Each row of numbers belongs to one of the things below and depends on some of the facts about them. Some rows are named. Which thing is each other row?

Some facts about the things:
feti((1001), a); feti((1014), a); feti((1049), b); feti((1054), b); feti((1062), a)
feti((1065), b); feti((1067), b); feti((11), c); feti((124), c); feti((125), c)
feti((126), a); feti((135), b); feti((14), b); feti((17), c); feti((196), a)
feti((222), b); feti((223), b); feti((232), d); feti((246), b); feti((247), a)
feti((27), c); feti((271), b); feti((277), a); feti((28), a); feti((280), c)
feti((283), a); feti((293), b); feti((316), b); feti((331), b); feti((339), c)
feti((342), a); feti((35), b); feti((386), c); feti((394), d); feti((411), b)
feti((435), b); feti((445), d); feti((460), b); feti((474), a); feti((481), b)
feti((489), b); feti((496), c); feti((497), c); feti((505), b); feti((516), a)
feti((530), b); feti((532), c); feti((558), c); feti((586), a); feti((59), a)
feti((618), a); feti((619), a); feti((620), b); feti((63), a); feti((630), a)
feti((641), a); feti((646), a); feti((699), d); feti((703), a); feti((719), a)
feti((720), d); feti((732), d); feti((734), b); feti((739), a); feti((742), d)
feti((759), b); feti((761), b); feti((763), b); feti((769), c); feti((777), a)
feti((779), c); feti((788), c); feti((793), a); feti((81), b); feti((817), a)
feti((828), a); feti((851), a); feti((852), a); feti((860), c); feti((865), a)
feti((866), a); feti((868), a); feti((890), a); feti((913), a); feti((914), c)
feti((923), c); feti((927), c); feti((931), b); feti((933), c); feti((936), a)
feti((939), d); feti((954), c); feti((964), b); feti((967), b); feti((973), c)
feti((984), d); feti((990), c); katrul((1001), h); katrul((1014), f); katrul((1049), f)
katrul((1054), e); katrul((1062), e); katrul((1065), f); katrul((1067), e); katrul((11), e)
katrul((124), e); katrul((125), h); katrul((126), f); katrul((135), e); katrul((14), g)
katrul((17), e); katrul((196), g); katrul((222), h); katrul((223), e); katrul((232), e)
katrul((246), f); katrul((247), f); katrul((27), f); katrul((271), e); katrul((277), g)
katrul((28), f); katrul((280), f); katrul((283), e); katrul((293), f); katrul((316), e)
katrul((331), e); katrul((339), h); katrul((342), e); katrul((35), h); katrul((386), e)
katrul((394), f); katrul((411), f); katrul((435), f); katrul((445), e); katrul((460), g)
katrul((474), e); katrul((481), f); katrul((489), e); katrul((496), f); katrul((497), g)
katrul((505), e); katrul((516), h); katrul((530), h); katrul((532), e); katrul((558), f)
katrul((586), e); katrul((59), e); katrul((618), e); katrul((619), h); katrul((620), e)
katrul((63), f); katrul((630), e); katrul((641), f); katrul((646), e); katrul((699), f)
katrul((703), g); katrul((719), f); katrul((720), f); katrul((732), e); katrul((734), h)
katrul((739), h); katrul((742), e); katrul((759), h); katrul((761), e); katrul((763), f)
katrul((769), f); katrul((777), h); katrul((779), g); katrul((788), g); katrul((793), g)
katrul((81), e); katrul((817), e); katrul((828), e); katrul((851), g); katrul((852), e)
katrul((860), g); katrul((865), e); katrul((866), e); katrul((868), f); katrul((890), h)
katrul((913), e); katrul((914), h); katrul((923), e); katrul((927), f); katrul((931), f)
katrul((933), g); katrul((936), e); katrul((939), h); katrul((954), e); katrul((964), f)
katrul((967), g); katrul((973), e); katrul((984), g); katrul((990), h); derus((1001), (124))
derus((1049), (126)); derus((1062), (761)); derus((1067), (769)); derus((11), (411)); derus((124), (973))
derus((125), (619)); derus((126), (817)); derus((135), (777)); derus((14), (646)); derus((17), (277))
derus((222), (558)); derus((232), (331)); derus((246), (852)); derus((27), (232)); derus((271), (828))
derus((28), (914)); derus((280), (63)); derus((283), (316)); derus((293), (222)); derus((386), (788))
derus((394), (481)); derus((411), (933)); derus((435), (1054)); derus((460), (497)); derus((474), (739))
derus((481), (734)); derus((489), (460)); derus((497), (14)); derus((505), (641)); derus((516), (474))
derus((532), (293)); derus((558), (868)); derus((586), (793)); derus((618), (1001)); derus((63), (496))
derus((630), (763)); derus((641), (620)); derus((646), (1049)); derus((699), (931)); derus((703), (732))
derus((719), (435)); derus((732), (17)); derus((734), (125)); derus((739), (630)); derus((742), (271))
derus((759), (283)); derus((761), (532)); derus((763), (489)); derus((769), (28)); derus((777), (386))
derus((788), (990)); derus((793), (936)); derus((81), (246)); derus((817), (759)); derus((828), (530))
derus((851), (11)); derus((852), (1067)); derus((860), (964)); derus((866), (865)); derus((868), (719))
derus((914), (247)); derus((931), (59)); derus((933), (866)); derus((954), (586)); derus((964), (135))
derus((973), (913)); derus((990), (1062))

Known rows:
(125): [  2 -15  10  14  11  12  13  -9  -4  21   8   6  -2 -18  -7   1 -11  -5
 -13  -6 -17  10 -16 -26 -14   2 -30   8 -12  13  22   1 -62  -4]
(734): [-12 -15  14   4   6  29  13 -14  -1  17  17  11  -5 -18  -6  12 -10  -1
  -9  -7 -16   7 -13 -23  -9   5 -26   3  -4  18  16   7 -53  -7]
(316): [ 13  -4  -8 -18 -23   7  13 -18 -10  10   8   0 -20  -9   8  15   6 -17
  31 -19   2  -9 -12 -10   5  12   3 -13  15   0 -11 -29   9  23]
(17): [ -3 -14  -3   1 -19   3  12  -3 -22  23 -15  -8  -8 -11  12  10  12 -15
  15 -15   1 -16 -23 -20   1   2  -7   1 -14  -5   0 -22 -17   3]
(769): [ -4   0  35  56  25   8   9  21 -28 -56  15 -18   2  -7  40 -18  10  -9
  -8  -7 -21  35  14  15   8   9  16  -8  -4  -4  17  40  27 -25]
(860): [-21   3 -21 -25 -34   9  -7  -7  -1  36 -34 -28  20 -23  11  21   4  -8
 -32   3 -12  31  -3 -41  -6 -11  21  12  -7  13   3  -3  -5 -13]
(990): [  5  -9  18 -31  26  11 -21  -6  19  68 -25  -5  10 -41  29  22   8 -20
   6   5 -31  26  14 -37 -20  -1  -5  17  -9  17  14   2 -23  -7]
(927): [-10  -4  15  20  -5   7   9   4 -15   4  48  -7   1 -22  -2 -19  11 -13
 -17   0  -8  22  -7 -10   3  -6 -16   6   8  -6   3  11  16   5]
(866): [-19 -16   6   3 -38   6  17 -10 -25  20   0   1 -14 -13 -14  14   8  -8
   8 -11  14 -41 -30 -26   3  -6 -23   1 -22   2  -3  -5 -25   2]
(246): [-18  -1  37  40  18  25   9  13 -23 -53  28 -10  -2  -9  29  -6  11  -6
  -7  -6 -17  29  15  11  11   8  14 -11   8   0   7  41  31 -22]
(720): [-14  -8  16   8   8  13   9  -2 -11 -17  47  -9   1 -24 -11  -8  12  -9
  -5   2   1  18   1  -4  13  -8 -13   6  11  -4   0  28  11  11]
(742): [-10 -19  -2 -12  -5  11  12  -9 -18  -1 -13 -10  -9 -14   3  22  11 -10
  24 -12   8 -20 -10 -17  12   2  -4   0 -13  -2  -2  -4 -22   6]
(851): [-31   2 -12  -4 -50   3  19 -15 -20  13  -8  -4  12  -8 -30  12 -10   5
 -39   0   7  -4 -27 -20  -3 -17 -11   5 -10  18   7  12 -26  -6]
(973): [ -7 -16  -3   1 -23   5  13  -4 -25  22  -8  -8  -8 -11   9   7  13 -15
  11 -14   3 -21 -24 -23   1   1 -12   2 -15  -5   0 -21 -23   2]
(1014): [-11   1  26  18 -14   6   7  -1  -9  -5  46  -4  -6 -24  -8 -11   9 -10
 -11   2  -1  10   0  -8   6  -8 -12   2   5   2  -1  37  27   6]
(719): [-14   8  43 -17  16 -21   0   0 -23  38  25  18  15 -26   6 -13  19 -18
  17   7  -6   4   1  36  -4 -20 -33   4  15   4   1  17  47  17]
(620): [-14 -13   3 -11 -19  19  11  -8 -22  13  -8  -2 -12 -11  14  20  13 -11
  19 -14   0 -22 -17 -16   4   6  -4  -5  -3   0  -6 -18  -8   1]

Rows to name:
No name comes twice in this set of rows, the named rows included.
[-15  -6  18 -41   5  -7   4 -10 -32  50 -28  17   6 -11  27  16  22 -19
  46 -10  -5 -23 -15  24  -5  -2 -21  -5   8   2  -4 -34  13  13] : (1054)
[ -8 -12   4 -36 -16  12 -20   1   2  57 -39 -26  -1 -34  39  31  30 -27
  23  -4 -11  -1   5 -49  -3  -2  19  12 -16  -2 -10 -18   7  -7] : (386)
[ 28  12   9  11 -20  -7  11 -16   9 -12  70  -2 -19 -22 -21 -20  -1 -15
   1  -4   3  24   3  -8  10   0  -4  -7  30   1  -6  19  48  36] : (126)
[ -5  -7  14 -48   7 -12 -13  -2 -17  76 -44  -3  11 -26  40  20  31 -29
  41  -4 -11 -11  -4  -3 -10  -7  -4   8  -7  -1  -3 -33  17   8] : (532)
[ 29  -1  -1  -5  10  14  13 -26  19  11  27  13 -16 -18  -6   7 -15  -8
  10 -12 -16  25  -2 -16  -7  14 -13  -8  24  19  10  -8 -23  22] : (759)
[  2  -5  25 -21   8  21 -21 -10  29  43 -16 -11  -4 -44  16  33   3 -15
  -1   7 -23  17  21 -53 -13  -1   5  14 -16  23   9  29 -20 -15] : (777)

Now the same things, written a new way:
Named rows:
(293): [-13  -7   1   3  12 -21   5   3   6  27  43  11   9  14]
(532): [ -5   9 -10   1  -2 -22  -7 -24  40  20   4  -9   1   9]
(1054): [-21  -1   1   0 -21  -7 -14  -9  18  44  29   1   5  28]
(125): [ -2   3  -7   0  -6 -15   0  -6  17 -20   3   1  -8  -9]
(17): [  0  11  -4   1  -3   2  -8 -12  18  -1 -15  -7 -15  -5]
(460): [ -3   3  22 -26  -1  10  14   3 -41 -32  11  20  13 -12]
(1014): [ 13 -11   4  -8  -2  -5   5   1 -11   8  -7  13  12  -1]
(246): [ -9  -9  -9  11   6   6   4  11  -1 -10  29  -3  -9  -3]
(742): [ -5  16  -2 -15  14  -9  -5   1   7  15 -24  -8 -10   7]
(283): [  5   8 -16  19 -12  18 -16  17 -14  -9 -43  20 -15  14]
(342): [ 13   0 -10  -2  -5   2 -14  -5  -8   9 -17  -8  -4  12]
(931): [ -3  -6   0  -1   8   5  -3   5 -11   0  16   7   4  -3]
(28): [ 13 -15  -3   1   1  -3   2   5  -6   0   4   3  -1  -3]
(914): [  3  15  19   8   4   5   7  -1  20  -2  -6   1 -15 -10]
(793): [ 23 -13  14   1   3  -2  13  15   1 -18  19  10  15   0]
(984): [ -3  -6   7  -8   1   0  20  17  10 -18  11   8  24 -12]
(763): [ -8  -8   3 -14 -14  19   9   2 -35 -20  11   0  -9 -22]

Name these rows:
No name comes twice in this set of rows, the named rows included.
[  6  -4  -7   3   6 -12  -5 -11  11  27  -7 -19  17  16] : (1062)
[-11   3   5   7  -1 -32  17  10  47  19  42   1 -17   4] : (558)
[-15   3 -18  20 -23  35 -23   9 -18 -15 -29  23  -9   4] : (316)
[-13 -21 -15  37  30   0  11   0   9  -1  27 -28  23 -13] : (964)
[  7  -1  15  -4   1  30   8  24 -20 -40  14  23   1  -8] : (14)
[-25   6  -9   3   0  -8 -10 -22   5  31   6  -9  27  13] : (761)
[  3  12  24 -22  -5 -12  21   7  -8 -40  -5  27  -2 -17] : (497)
[  2   4  -2  10  19 -20   5 -19  39   4   8 -10  21  -2] : (990)

The same things again, as new rows of numbers:
Named rows:
(558): [  9   5  18  20  22 -11  26  11 -20  -8  58 -25  28 -10]
(699): [  8 -24  -6  27   5  -8   5  24 -14  -3  21  -1  35   4]
(1065): [ 10 -22  -2  24   3 -15  -1  16 -20  -5  22   2  16   3]
(386): [  5  -9 -10  46 -24  -8 -41  16 -32   5  34 -12  37  -5]
(1001): [  7 -20  -9  22  -2  10   6  21 -23  -9  34  -2  31  20]
(646): [ 13 -46 -17  17   1  -6  31  18 -19 -24   4  14  37  14]
(720): [  8 -24  -6  27   6  -9  10  24 -15  -4  23  -1  35   3]
(828): [  9 -23  -8  26  -1  -4  11  17 -17 -12  20  -8  35   9]
(271): [  5 -24  -4  23   1 -12   0  15 -21  -6  24   0  12   2]
(939): [  1 -23  -9  22   3   8   6  29 -20  -1  40   3  28  14]
(532): [  4  -1   6  29   4  -8   1  12 -25  -3  51 -22  30  -8]
(793): [ 37 -12  -1  26 -10 -15  22  16 -13  -6   8   1  50   5]
(505): [  4 -24  -4  24  -1 -12  -2  15 -21  -4  23  -1  12   3]
(283): [ 24 -50 -29  18   3 -10  50  19 -26 -34  13  19  43   6]
(734): [  3 -20  -5  18   0   1  -3  20 -26  -3  38   5   8  14]
(497): [ 25 -33  10  15 -11 -22  20  12 -14  -6 -15  25  40  11]
(246): [ 10 -22  -2  24   3 -15  -1  16 -20  -6  21   2  15   3]

Which thing is each row?
No name comes twice in this set of rows, the named rows included.
[ 24 -30  10  14 -10 -24  10  14  -9   1 -18  22  21  13] : (460)
[  0 -25   2  24  -3  -9  -1  13 -23  -7  22  -1  28   4] : (954)
[ 33   4  -1  44 -29 -21 -24  15 -26  10  24  -5  51 -10] : (788)
[  8 -23  -8  27  -2  -3   7  17 -17 -10  19  -8  36  10] : (618)
[ -8 -39   7  14  -1 -10  -8  14 -11  -1  -9  11   4  21] : (489)
[  2 -26  -7  26   2  -5   6  24 -14  -3  23  -2  31   4] : (742)
[ -6 -37  14  14   1 -13 -14  14  -8   1 -14  12   6  24] : (763)
[ 13   7  15  17  28 -14  29  12 -17  -7  61 -25  11 -11] : (435)
[ 31   2  -4  49 -37 -21 -38  15 -28  13  19  -3  52  -9] : (860)
[  6   7   7  17  17   3  14  18 -25  -2  72 -19   5   1] : (222)
[  8 -20  -9  21   0  10  10  22 -23 -10  36  -2  31  20] : (619)
[  8 -23   3  23   2 -13   5  14 -23  -9  22   1  32   3] : (496)
[  8  -9 -18  48 -26 -12 -51  18 -31   8  32 -11  21  -5] : (135)

